Here is a tiny trained network, its code and every weight. The questions are about switching its units off for an input and a class, where a switched-off unit gives its printed mean instead of its output.

import numpy as np


def w(rows, s, z=0):
    codes = np.array(rows[::2]) - 128.0
    scale = np.full(codes.shape[1], s)
    scale[-1] = z or s
    return codes * scale


def f(y):
    return np.maximum(y, 0)


def log_softmax(a):
    a = a - a.max(-1, keepdims=True)
    return a - np.log(np.exp(a).sum(-1, keepdims=True))


def net(x, mask):
    res = np.array(x, float).reshape(1, 4) / 4 @ E
    y = f(res @ A[0][:, :-1].T + A[0][:, -1])
    res = res + np.where(mask, y, B[0][:, -1]) @ B[0][:, :-1]
    return log_softmax(res[-1] @ U[:, :-1].T + U[:, -1])


A, B = {}, {}
E = w([
[63,142,91,86,32,138,99,253],'x0',
[115,251,207,166,112,136,9,129],'x1',
[41,110,245,97,212,79,176,149],'x2',
[116,169,108,126,110,58,145,104],'x3',
],0.011)
A[0] = w([
[166,108,105,156,41,114,45,115,131],'neuron 0',
[209,61,23,91,76,138,112,108,189],'neuron 1',
[2,23,136,57,93,122,235,73,131],'neuron 2',
[210,33,58,128,210,108,162,11,211],'neuron 3',
[120,57,4,151,109,148,199,190,237],'neuron 4',
[201,201,135,184,40,175,74,99,158],'neuron 5',
[152,156,223,142,251,143,183,63,186],'neuron 6',
[91,191,161,120,154,135,88,209,163],'neuron 7',
[78,182,101,178,115,117,82,96,198],'neuron 8',
[184,159,196,237,204,86,36,23,158],'neuron 9',
[242,138,35,253,173,159,119,39,254],'neuron 10',
],0.0083,0.0033)
B[0] = w([
[127,169,87,100,70,160,124,145,187],'neuron 0',
[157,200,190,199,2,48,161,127,223],'neuron 1',
[124,84,91,81,178,133,144,209,220],'neuron 2',
[21,100,154,168,207,132,154,90,254],'neuron 3',
[173,199,173,138,147,110,181,156,234],'neuron 4',
[109,106,87,118,41,208,95,176,218],'neuron 5',
[165,68,141,90,155,36,133,62,239],'neuron 6',
[97,218,232,177,152,147,151,109,204],'neuron 7',
[83,79,123,169,104,135,83,145,185],'neuron 8',
[185,66,179,62,121,76,43,130,246],'neuron 9',
[99,179,129,187,194,142,38,13,252],'neuron 10',
],0.0092,0.014)
U = w([
[22,177,181,227,156,120,131,106,251],'0',
[235,180,148,175,63,84,211,149,99],'1',
[108,57,95,117,167,94,200,99,14],'2',
[123,121,93,47,154,131,148,252,252],'3',
[158,88,51,103,121,161,2,96,87],'4',
[103,152,50,91,75,195,76,215,11],'5',
[223,114,169,73,118,77,92,135,19],'6',
],0.0099,0.002)

Each question gives the input, the list of numbers given to net, and the class t.
The units are the neurons (one row each of A and B). Each row of codes is followed by its name. A weight is (code - 128) times the scale printed after its matrix; where a second scale follows, it is the last column's (A, B and U).
mask holds one flag per neuron, in row order. A switched-off neuron (its flag False) gives its mean, the last column of its row in B, instead of its output. The means were averaged over made-up inputs and are rounded, as every weight is.
A unit's drop is (log p(t) with every unit on - log p(t) with that unit switched off) / (log p(t) with every unit on - log p(t) with every unit switched off).
The circuit of an input: a set's keep is (log p(t) with only the set's units on - log p(t) with every unit switched off) / (log p(t) with every unit on - log p(t) with every unit switched off). Starting from all 11 units, units are removed one at a time, each time the one whose removal leaves the highest keep (on an exact tie, the one counted first), for as long as the keep stays at least 0.8.
units of the circuit, in order: the units of the circuit, biggest drop first
top k neurons: the k neurons with the biggest drops, biggest first
drop when u is switched off: that unit's drop, to one decimal
input [-1,7,7,-2], class 6: units of the circuit, in order -> neuron 9
input [5,2,0,-6], class 5: units of the circuit, in order -> neuron 3; neuron 6
input [-7,0,6,6], class 2: top 2 neurons -> neuron 3; neuron 1
input [1,-2,-1,6], class 1: units of the circuit, in order -> neuron 10; neuron 3
input [0,2,0,0], class 4: top 2 neurons -> neuron 3; neuron 1
input [4,-6,1,-2], class 3: top 2 neurons -> neuron 2; neuron 7
input [-8,1,-7,4], class 4: top 3 neurons -> neuron 9; neuron 5; neuron 7
input [1,7,-8,-1], class 5: top 3 neurons -> neuron 5; neuron 0; neuron 6
input [-8,-7,-2,0], class 0: top 2 neurons -> neuron 10; neuron 3
input [1,-1,-4,5], class 1: top 3 neurons -> neuron 3; neuron 1; neuron 7
input [0,-2,8,-8], class 2: top 2 neurons -> neuron 6; neuron 5
input [-8,-1,3,0], class 2: top 2 neurons -> neuron 3; neuron 6
input [5,-1,0,2], class 1: top 3 neurons -> neuron 3; neuron 10; neuron 5
input [6,-7,3,-3], class 3: units of the circuit, in order -> neuron 2
input [6,4,0,4], class 5: drop when neuron 3 is switched off -> 0.6
input [4,-3,-7,1], class 1: drop when neuron 1 is switched off -> 0.2
input [8,-6,-3,0], class 1: drop when neuron 1 is switched off -> 0.1
